Here is a tiny trained network, its code and every weight. The questions are about switching its units off for an input and a class, where a switched-off unit gives its printed mean instead of its output.

import numpy as np


def w(rows, s, z=0):
    codes = np.array(rows[::2]) - 128.0
    scale = np.full(codes.shape[1], s)
    scale[-1] = z or s
    return codes * scale


def f(y):
    return y / 2 * (1 + np.tanh(0.7978845608 * (y + 0.044715 * y**3)))


def log_softmax(a):
    a = a - a.max(-1, keepdims=True)
    return a - np.log(np.exp(a).sum(-1, keepdims=True))


def net(x, mask):
    res = np.array(x, float).reshape(1, 5) / 4 @ E
    y = f(res @ A[0][:, :-1].T + A[0][:, -1])
    res = res + np.where(mask, y, B[0][:, -1]) @ B[0][:, :-1]
    return log_softmax(res[-1] @ U[:, :-1].T + U[:, -1])


A, B = {}, {}
E = w([
[130,126,126,127,130],'x0',
[94,79,160,228,190],'x1',
[2,102,87,152,54],'x2',
[42,89,200,58,191],'x3',
[185,19,157,114,66],'x4',
],0.0096)
A[0] = w([
[177,158,128,53,145,55],'N0',
[157,97,161,215,164,56],'N1',
[142,127,179,166,57,86],'N2',
[92,155,122,126,166,118],'N3',
[135,144,105,71,104,83],'N4',
[158,133,112,82,105,94],'N5',
[180,54,136,114,138,80],'N6',
[131,109,129,199,152,89],'N7',
[109,140,214,82,137,18],'N8',
[126,51,94,61,207,118],'N9',
[107,135,106,179,62,136],'N10',
[92,125,112,148,64,62],'N11',
[123,54,134,125,58,54],'N12',
[170,136,64,166,149,84],'N13',
[148,125,21,163,159,13],'N14',
[69,129,68,131,117,124],'N15',
[146,109,152,181,162,104],'N16',
[125,197,121,131,176,121],'N17',
[57,195,117,152,143,77],'N18',
[83,127,75,115,55,122],'N19',
[163,143,156,124,154,41],'N20',
[165,144,66,150,127,4],'N21',
[68,99,118,1,161,129],'N22',
[185,150,151,116,154,168],'N23',
[129,141,104,66,101,53],'N24',
[211,146,116,151,165,111],'N25',
[184,142,35,145,60,133],'N26',
[186,199,173,84,36,73],'N27',
[143,152,112,73,96,58],'N28',
[139,208,123,159,175,86],'N29',
[153,43,157,108,121,54],'N30',
],0.013,0.0035)
B[0] = w([
[59,97,125,68,132,198],'N0',
[73,89,61,110,157,205],'N1',
[190,104,118,128,110,162],'N2',
[183,92,85,128,51,181],'N3',
[69,127,50,145,193,173],'N4',
[100,132,115,95,172,173],'N5',
[158,171,78,51,51,197],'N6',
[45,104,44,76,227,179],'N7',
[153,27,107,224,148,185],'N8',
[162,62,176,188,98,200],'N9',
[131,115,232,144,176,196],'N10',
[76,114,190,65,33,181],'N11',
[155,132,79,66,58,202],'N12',
[116,38,152,188,102,181],'N13',
[119,82,106,167,104,167],'N14',
[127,102,187,88,60,201],'N15',
[39,125,70,99,138,180],'N16',
[211,79,67,46,52,195],'N17',
[196,84,89,68,90,218],'N18',
[61,92,179,118,102,216],'N19',
[61,88,243,75,98,157],'N20',
[166,21,118,188,154,167],'N21',
[172,31,145,254,155,255],'N22',
[72,82,237,80,111,204],'N23',
[74,59,63,106,196,171],'N24',
[87,108,245,121,90,216],'N25',
[154,87,136,213,160,249],'N26',
[103,111,105,136,160,229],'N27',
[105,147,54,131,195,175],'N28',
[173,117,107,91,53,200],'N29',
[193,168,43,106,81,198],'N30',
],0.0069,0.0094)
U = w([
[157,82,127,235,98,80],'0',
[52,129,205,84,54,117],'1',
[200,144,30,78,18,92],'2',
[1,131,16,112,170,96],'3',
[127,139,121,149,86,249],'4',
[132,205,157,174,103,178],'5',
[137,235,127,172,138,92],'6',
],0.0099,0.017)

Each question gives the input, the list of numbers given to net, and the class t.
The units are the neurons (one row each of A and B). Each row of codes is followed by its name. A weight is (code - 128) times the scale printed after its matrix; where a second scale follows, it is the last column's (A, B and U).
mask holds one flag per neuron, in row order. A switched-off neuron (its flag False) gives its mean, the last column of its row in B, instead of its output. The means were averaged over made-up inputs and are rounded, as every weight is.
A unit's drop is (log p(t) with every unit on - log p(t) with that unit switched off) / (log p(t) with every unit on - log p(t) with every unit switched off).
The circuit of an input: a set's keep is (log p(t) with only the set's units on - log p(t) with every unit switched off) / (log p(t) with every unit on - log p(t) with every unit switched off). Starting from the 12 units with the biggest drops (on a tie, the unit counted first), units are removed one at a time, each time the one whose removal leaves the highest keep (on an exact tie, the one counted first), for as long as the keep stays at least 0.8.
circuit, biggest first: the units of the circuit, biggest drop first
most important unit: the unit with the biggest drop
k most important neurons: the k neurons with the biggest drops, biggest first
drop when u is switched off: that unit's drop, to one decimal
input [8,4,7,-7,-8], class 2: circuit, biggest first : [N18]
input [0,4,6,-3,3], class 1: circuit, biggest first : [N11 N22]
input [0,8,-7,4,-5], class 3: 3 most important neurons : [N1 N7 N16]
input [-3,7,-3,7,-5], class 0: 4 most important neurons : [N9 N8 N3 N22]
input [1,-1,-8,-8,4], class 0: 4 most important neurons : [N26 N21 N13 N11]
input [1,0,5,5,-6], class 2: circuit, biggest first : [N18 N3]
input [3,3,-6,6,-4], class 0: 2 most important neurons : [N8 N9]
input [2,-4,8,-4,-8], class 1: 2 most important neurons : [N19 N10]
input [5,-8,-8,4,-8], class 1: 4 most important neurons : [N23 N20 N0 N25]
input [2,-2,-6,-8,-4], class 0: 3 most important neurons : [N26 N21 N13]
input [-2,-3,-4,-1,-4], class 1: circuit, biggest first : [N23 N25]
input [3,8,4,-7,-1], class 3: 3 most important neurons : [N7 N1 N22]
input [-6,0,-6,-3,-3], class 1: circuit, biggest first : [N25 N23]
input [0,5,-8,8,-5], class 0: most important unit : N8
input [6,8,2,8,4], class 0: 3 most important neurons : [N9 N22 N8]
input [-1,8,-1,6,-3], class 3: 2 most important neurons : [N7 N16]
input [4,-8,4,6,-8], class 2: 4 most important neurons : [N18 N17 N3 N15]
input [8,-6,4,0,-8], class 2: 2 most important neurons : [N18 N17]
input [1,-1,-6,8,7], class 0: 2 most important neurons : [N22 N8]
input [3,-4,6,-6,1], class 0: circuit, biggest first : [N26]
input [5,-3,-2,8,7], class 0: 3 most important neurons : [N22 N8 N9]
input [-8,-8,-8,3,-7], class 1: drop when N0 is switched off : 0.4
input [5,-2,3,6,1], class 0: drop when N22 is switched off : 0.3
input [1,4,-1,-1,-1], class 3: drop when N7 is switched off : 0.2
input [6,-6,2,-4,-4], class 3: drop when N6 is switched off : 0.0
